Each row has two labels, one from each of two sets.
  6 -18 -39   7  -2   8   1   2   7  -2  -1 -14  17  -5   6   0  17  17   5   8 -24   5 -32  66 -18  22 -16  31  -7   0   3 -49 -31 -24  13  -2 -10  -6 -29 -11  19  -2   2 -48 -14  27 -47  36  11 -18  22  14  18   3 -89  12  68  -3  37   7 : Sb, B
 20  -8 -31   7  17 -21  15  11   9  16  10 -16  12  31  -9 -10 -36  -9 -20  -3 -28  33   8  35   0  36  22   0  -5 -48 -16 -27 -24   6  -4 -20  11 -18   3  -8 -13  16   9 -37  14 -10  55  -8  30  -2  -8  -7  10  -5   7 -26  20  18 -10  33 : ZZ, V
 15 -11 -20  10  -1  -1   3   3   7  28  15 -17  17  48  -5  -1 -22 -11   1  10 -26  35  33   0   5  51  11  10  -2 -50  10  -8 -15  14  -8 -22  23  -5   6 -11  -8  41  13 -29 -11 -26  29   1  11   7 -18 -10   0   0  19 -23  33  13 -10  38 : ZZ, V
 -1 -14   2   0  -3 -32  -4   7   6   7   6 -16  17  21   6  -1 -47  -5  -7  -5 -13  22  -6   8  14  15  18  13  12 -38 -15 -13 -19  19  -4 -17   5   0  -7   2  -4  22  24 -16   1   0  32  18  14  -4 -13 -23   7 -25   9 -12  25  15  -9  14 : ZZ, V
 11  -6 -34  15  -5  -3 -17 -20  17  17  24  -9   9  14 -10  -6 -24 -21 -15  -3 -36   2  -4  52  -9  18  13  35 -14 -10  14 -42 -23   4  -7   1   3 -13 -22   0  -8  16  10 -53   8  21 -22  17   9 -10  -7  17  21   0  32   9  29  -1   2  22 : ZZ, B
-18   1   3   7 -14 -25 -37 -26  -5   6  29 -13   4   1  14  19 -49 -35   3 -23   1   7  13 -49  20  -2   9  -9 -18   0  15   5  -8  22  -9  11  13  27  15   2 -11   1   3  17   0   1  14  15 -34   2 -12  -5 -26 -16 -20   3  -2 -17  12   0 : GN, V
 20 -15 -24   8 -12  -3 -10   4  20  25  -3   9 -16  -4   2   1  -5   1   1  -3 -37   1 -39  48  -9   9 -13  22  -6  -7  -7 -35 -30 -24  12 -11  -5   5 -17   4  17  -2  -1 -38 -13  34 -13  18  16 -16  -4  -6  29  -9  14  14  48  10 -17  45 : Sb, B
 19  -9 -30  -2   5  -5  -7   5   8  -2   0 -20  -2  18   4  -1 -41  -8   2  22 -19  29 -18  20  13  18  10  10  -7 -46  -2 -19 -12   1  -7  -7   7 -12  -9  -6  -2   0  10 -23  -3 -10  16  11  20   1  -8 -23   6  -3  20 -18  27  17 -13  26 : ZZ, V
-25   3   6   5   5 -20 -38 -24   4   1  16   5  10   3 -27  26 -47 -19   3 -19   0 -18  32 -58  17 -13  40  -2  -4   8  -7  -2   8  11 -12   2  10  16  38 -12 -36  20  -5  11   3 -23  51   1   4  -3 -15 -17 -27  -4 -23 -17 -16  21  -2  16 : GN, V
 -9 -20 -55 -13   5  -4  -6  -4  11  18   5  -4  -7   3  -7   2 -15  14   3   3 -41  16 -36  34 -17  15   1  39 -38 -18  -1 -61 -20 -18   0 -18   3   9 -19   2  14  30  -1 -74 -12  25  -6   3  24 -13   3  -8  36  27   3  -1  74   6  -3  45 : Sb, B
-30   3  10  -5  -5 -18  -2 -20  -3   1   7 -32  -4  14 -20  18 -30   4 -32 -29   6 -11  32 -38  -4 -32  27  -7 -11   3  -5  -3  27  18 -13  -9  -7  17  26   8 -28  11 -22  11  13 -14  54  11  28 -12  -5 -22 -12  -8  -8  -7 -18  18  -3  11 : GN, V
  6 -15 -23  11   0 -16   1   0   8  19  21  -7  -5  -4   1  12 -20  -6  -8  15 -20  18  -3  12 -27  24  10   9 -10 -40  -1 -23 -17  22 -18 -11  -4  -2  13   4  -7  16  12 -28  45  -1  25   5  14 -19 -19 -23   9  -1 -43 -21  37   7 -19  22 : ZZ, V
 19 -13 -13   2   7   0  14  50  -3  29 -11  -9 -11  11  19   9 -14  -9   2  -6 -12  -6 -18  -2   3  40  -7   1 -11 -52  -8  -1 -25  12 -11 -20  11  -9  -6  -7   5  -4 -49 -28  -5 -13  36   8  44  21  -4 -21   0 -10   4  -4  24  -5  -8  23 : Sb, V
-26  -1   6  -7  -5 -21 -34 -24  21  10  11 -15   6   5 -24  28 -42  -5   2 -25  -6  -4  -4 -64   4 -15  17 -14   6 -24  -6   3   7  29  -8   0   4 -16  26   5 -20  15   6   3  11  -4  29   4  18  10 -14 -36  -4 -17 -20  -5  -7   7  19   8 : GN, V
  0  -2 -27   6   1   2  -1 -25   5   9  -9  -5  -9  64  21   4 -18  -2  -2   3  -6  10   4 -17  13  32   5   5   4 -31  -3  -3  -4  17 -26 -35  13  -9  -1   1   0  -5  -5 -31   8  -5  -9   8  13  18 -16 -18   2 -12  -8   9  21  -4  -4  29 : Sb, V
 -1  -2 -20  17 -13   7 -17  -1  14   9  32 -12  -7  -1  -1   1 -21 -28   3 -12 -15   6   9  50   2   1   7  27 -17  14   8 -39 -14 -34  -6   3   8  -9 -20  -5  -8   5   1 -33  -7  17   6  28   8 -34  -7  24  10   1  21   1  39   5  -1  30 : ZZ, B
 18   8 -38  -7  14 -11  10   6   9   7  -6  -2   4  10  -4  15  -6  16   9  -7 -27  25   4  13   6  33  12   2   4 -35  -3 -13 -17  47  -3 -38   7 -19   4   9  21   7   6 -35  11   9  18   3  23  14 -10 -14   1 -11   3 -11  36   3  -8  67 : Sb, V
-23 -14 -48   7 -11  -1 -16 -10  13  24  22  -8   3  14  -6  -5 -33   3 -43  -3 -24  10 -16  50  -3  13  -6  24 -21  -5   2 -32 -15 -18  -9  -3  11 -10 -22  -9 -18 -10  -1 -59 -13  12  -2  34  18 -16  -7  10   6  -5  14  10  62  -4  -4  50 : ZZ, B
  5  -9 -23   1   4  -1 -27  -9   9  19  -4 -15   4  24 -25  -5 -21  12  10   9 -33  10 -11   1 -11  19   7  17  -1 -41  -8 -33  -8   7   3  -3  13  -6  -3  -2  -4  13   1 -38   6   0  25  13  29   5 -12  -9  15   7  13 -16   7  19  -3  30 : ZZ, V
 11 -17 -19   8  17   0   5  12  -5  21   3   1 -18  12 -14   6 -17  -6 -10  22 -17  16   2   8   8  28   4  -7  -2 -36  -8  -7  -6  24   7 -20  11   0 -12  -3   2   6 -28 -29   2 -10  55   7  22   1 -10 -20   4 -27  -2 -14  37  18 -14  38 : Sb, V
